Below are the code and all the weights of a small trained network. Each question names an input and a target symbol and asks about switching units off, where a switched-off unit gives its printed mean instead of its output.

import numpy as np


def w(rows, s, z=0):
    codes = np.array(rows[::2]) - 128.0
    scale = np.full(codes.shape[1], s)
    scale[-1] = z or s
    return codes * scale


def norm(h):
    return h / np.sqrt((h * h).mean(-1, keepdims=True) + 1e-5)


def f(y):
    return y / 2 * (1 + np.tanh(0.7978845608 * (y + 0.044715 * y**3)))


def softmax(a):
    e = np.exp(a - a.max(-1, keepdims=True))
    return e / e.sum(-1, keepdims=True)


def log_softmax(a):
    a = a - a.max(-1, keepdims=True)
    return a - np.log(np.exp(a).sum(-1, keepdims=True))


def net(x, mask):
    ids = ['ΔΠΩαβεζημτφ'.index(c) for c in x.split()]
    T = len(ids)
    res = E[ids] + P[:T]
    u = 0
    for l in range(3):
        q, k, v = (norm(res) @ M[l].T for M in (Q, K, V))
        z = softmax(np.where(np.tri(T) > 0, q @ k.T / 2**0.5, -1e9)) @ v
        res = res + np.where(mask[u], z, O[l][:, -1]) @ O[l][:, :-1]
        u += 1
        y = f(norm(res) @ A[l][:, :-1].T + A[l][:, -1])
        res = res + np.where(mask[u : u + 4], y, B[l][:, -1]) @ B[l][:, :-1]
        u += 4
    return log_softmax(norm(res)[-1] @ U[:, :-1].T + U[:, -1])


Q, K, V, O, A, B = {}, {}, {}, {}, {}, {}
E = w([
[132,132,127,79],'Δ',
[154,98,129,133],'Π',
[81,211,3,141],'Ω',
[132,111,177,90],'α',
[114,124,105,59],'β',
[109,139,113,108],'ε',
[91,153,59,64],'ζ',
[78,195,7,138],'η',
[137,85,175,61],'μ',
[82,135,69,83],'τ',
[68,201,23,98],'φ',
],0.017)
P = w([
[87,103,129,165],'0',
[86,66,88,28],'1',
[99,251,172,106],'2',
[131,61,101,47],'3',
[42,137,150,143],'4',
[177,152,109,153],'5',
[116,99,178,167],'6',
[169,136,82,165],'7',
[109,88,141,196],'8',
[176,127,113,154],'9',
[117,115,210,167],'10',
[147,32,44,48],'11',
[32,125,150,145],'12',
],0.014)
Q[0] = w([
[253,5,44,184],'L0H0',
[254,214,180,85],'L0H0',
],0.0088)
K[0] = w([
[77,64,102,204],'L0H0',
[2,111,92,117],'L0H0',
],0.0077)
V[0] = w([
[129,10,2,127],'L0H0',
[234,81,66,148],'L0H0',
],0.0038)
O[0] = w([
[192,90,120,1,247],'L0H0',
[152,135,242,101,81],'L0H0',
],0.0069,0.0013)
A[0] = w([
[221,161,135,205,201],'L0N0',
[6,2,138,53,217],'L0N1',
[207,65,126,212,80],'L0N2',
[193,193,195,116,252],'L0N3',
],0.0073,0.0025)
B[0] = w([
[126,144,2,75,137],'L0N0',
[70,126,192,166,255],'L0N1',
[246,168,105,108,140],'L0N2',
[117,167,63,126,142],'L0N3',
],0.0089,0.0077)
Q[1] = w([
[165,112,156,173],'L1H0',
[2,125,163,199],'L1H0',
],0.0082)
K[1] = w([
[230,179,255,42],'L1H0',
[24,130,192,75],'L1H0',
],0.0038)
V[1] = w([
[155,255,157,130],'L1H0',
[244,151,138,197],'L1H0',
],0.0066)
O[1] = w([
[104,126,106,30,78],'L1H0',
[161,167,9,169,2],'L1H0',
],0.012,0.0047)
A[1] = w([
[134,68,160,127,105],'L1N0',
[169,103,110,169,96],'L1N1',
[197,122,86,122,161],'L1N2',
[132,11,119,79,4],'L1N3',
],0.012,0.0025)
B[1] = w([
[187,177,7,109,242],'L1N0',
[97,210,179,106,137],'L1N1',
[146,72,157,83,216],'L1N2',
[192,99,68,79,252],'L1N3',
],0.013,0.0031)
Q[2] = w([
[176,134,205,161],'L2H0',
[178,5,153,205],'L2H0',
],0.013)
K[2] = w([
[254,36,163,151],'L2H0',
[128,152,183,18],'L2H0',
],0.0096)
V[2] = w([
[3,240,18,207],'L2H0',
[20,35,45,62],'L2H0',
],0.0062)
O[2] = w([
[239,3,215,129,125],'L2H0',
[198,164,249,2,251],'L2H0',
],0.0081,0.0032)
A[2] = w([
[95,144,255,147,114],'L2N0',
[208,138,200,107,217],'L2N1',
[46,140,8,69,252],'L2N2',
[87,93,242,181,151],'L2N3',
],0.0084,0.003)
B[2] = w([
[124,243,129,148,252],'L2N0',
[2,32,106,124,241],'L2N1',
[104,89,192,153,232],'L2N2',
[86,242,114,111,246],'L2N3',
],0.0096,0.0044)
U = w([
[170,194,121,109,82],'Δ',
[55,129,79,254,254],'Π',
[84,38,191,32,148],'Ω',
[132,158,137,140,71],'α',
[90,178,124,88,51],'β',
[87,157,49,109,46],'ε',
[134,109,12,24,252],'ζ',
[97,122,189,125,63],'η',
[159,205,160,129,153],'μ',
[143,195,141,79,40],'τ',
[135,145,159,118,45],'φ',
],0.0091,0.0046)

Each question gives the input, a string of symbols that net reads in full, and the target symbol t.
The units are the heads (2 rows each of Q, K, V and O) and the neurons (one row each of A and B). Each row of codes is followed by its name. A weight is (code - 128) times the scale printed after its matrix; where a second scale follows, it is the last column's (O, A, B and U).
mask holds one flag per unit, layer by layer, with each layer's heads first. A switched-off unit (its flag False) gives its mean, the last column of its rows in O or B, instead of its output. The means were averaged over made-up inputs and are rounded, as every weight is.
A unit's drop is (log p(t) with every unit on - log p(t) with that unit switched off) / (log p(t) with every unit on - log p(t) with every unit switched off).
The circuit of an input: a set's keep is (log p(t) with only the set's units on - log p(t) with every unit switched off) / (log p(t) with every unit on - log p(t) with every unit switched off). Starting from the 12 units with the biggest drops (on a tie, the unit counted first), units are removed one at a time, each time the one whose removal leaves the highest keep (on an exact tie, the one counted first), for as long as the keep stays at least 0.8.
units of the circuit, in order: the units of the circuit, biggest drop first
unit that matters most: the unit with the biggest drop
k most important neurons: the k neurons with the biggest drops, biggest first
top k neurons in layer l: the k neurons of layer l with the biggest drops, biggest first
drop of u: that unit's drop, to one decimal
input Π Π μ Π τ Π Ω μ Π Π α, target Π: units of the circuit, in order => L2H0; L1N0; L1H0
input Π β τ α Π Δ, target Ω: 2 most important neurons => L1N0; L0N1
input μ η β ζ Δ τ β μ, target ζ: units of the circuit, in order => L1N0
input Π Π μ Π β τ Π η, target Ω: units of the circuit, in order => L1N0; L2H0
input Ω μ Π, target Ω: units of the circuit, in order => L2H0; L2N1
input Ω β μ Π Π μ Π α α, target Π: units of the circuit, in order => L1N2; L2H0
input ζ Ω μ Π Π φ, target Ω: units of the circuit, in order => L2H0; L2N1
input Π μ Δ, target Π: top 2 neurons in layer 0 => L0N2; L0N1
input μ Π η ζ Π α Π μ β, target Π: units of the circuit, in order => L2H0; L1H0
input Π α Ω, target Π: 4 most important neurons => L0N1; L1N3; L1N0; L1N2
input ζ μ Δ Π Π τ, target Ω: units of the circuit, in order => L2N2; L2N3
input Π μ Π μ ζ, target Π: top 2 neurons in layer 1 => L1N3; L1N0
input Π μ η, target Π: 2 most important neurons => L1N3; L0N1
input Π ε μ α Π α Π Π Δ, target Π: units of the circuit, in order => L2H0
input Ω μ β, target Ω: 3 most important neurons => L0N1; L2N1; L1N1
input Ω α Ω Π Π μ Π Π μ, target Π: 4 most important neurons => L1N2; L0N2; L0N1; L1N1
input Π φ ε Π μ φ Π Π Π φ Π μ Π, target Π: 4 most important neurons => L0N2; L1N2; L1N1; L1N0
input Δ Π τ Π α Π α Π, target ζ: 2 most important neurons => L0N2; L1N2
input φ Δ μ Π Π φ Π ζ Π Ω ε, target Π: 2 most important neurons => L0N2; L1N2
input Π Π ε, target Π: most important neuron => L0N1
input β α Π Π Π β ε Δ, target Ω: top 2 neurons in layer 2 => L2N2; L2N3
input Π Ω β, target Π: top 2 neurons in layer 0 => L0N2; L0N1
input Π ζ ζ, target Π: top 2 neurons in layer 0 => L0N2; L0N1
input Π ε Ω Ω α α Π ζ μ, target Π: top 2 neurons in layer 1 => L1N2; L1N1
input Ω φ Π, target Ω: 2 most important neurons => L2N1; L0N1
input Π Π φ, target Π: drop of L1H0 => 0.8
input ε α ζ μ ζ β φ η μ α, target ζ: drop of L0N0 => 0.1
input η Π μ Ω, target Ω: drop of L0N1 => 0.0
input Π β Π Ω Δ Π β ε, target Ω: unit that matters most => L1N0
input μ ζ α φ, target Ω: drop of L1N0 => -0.1
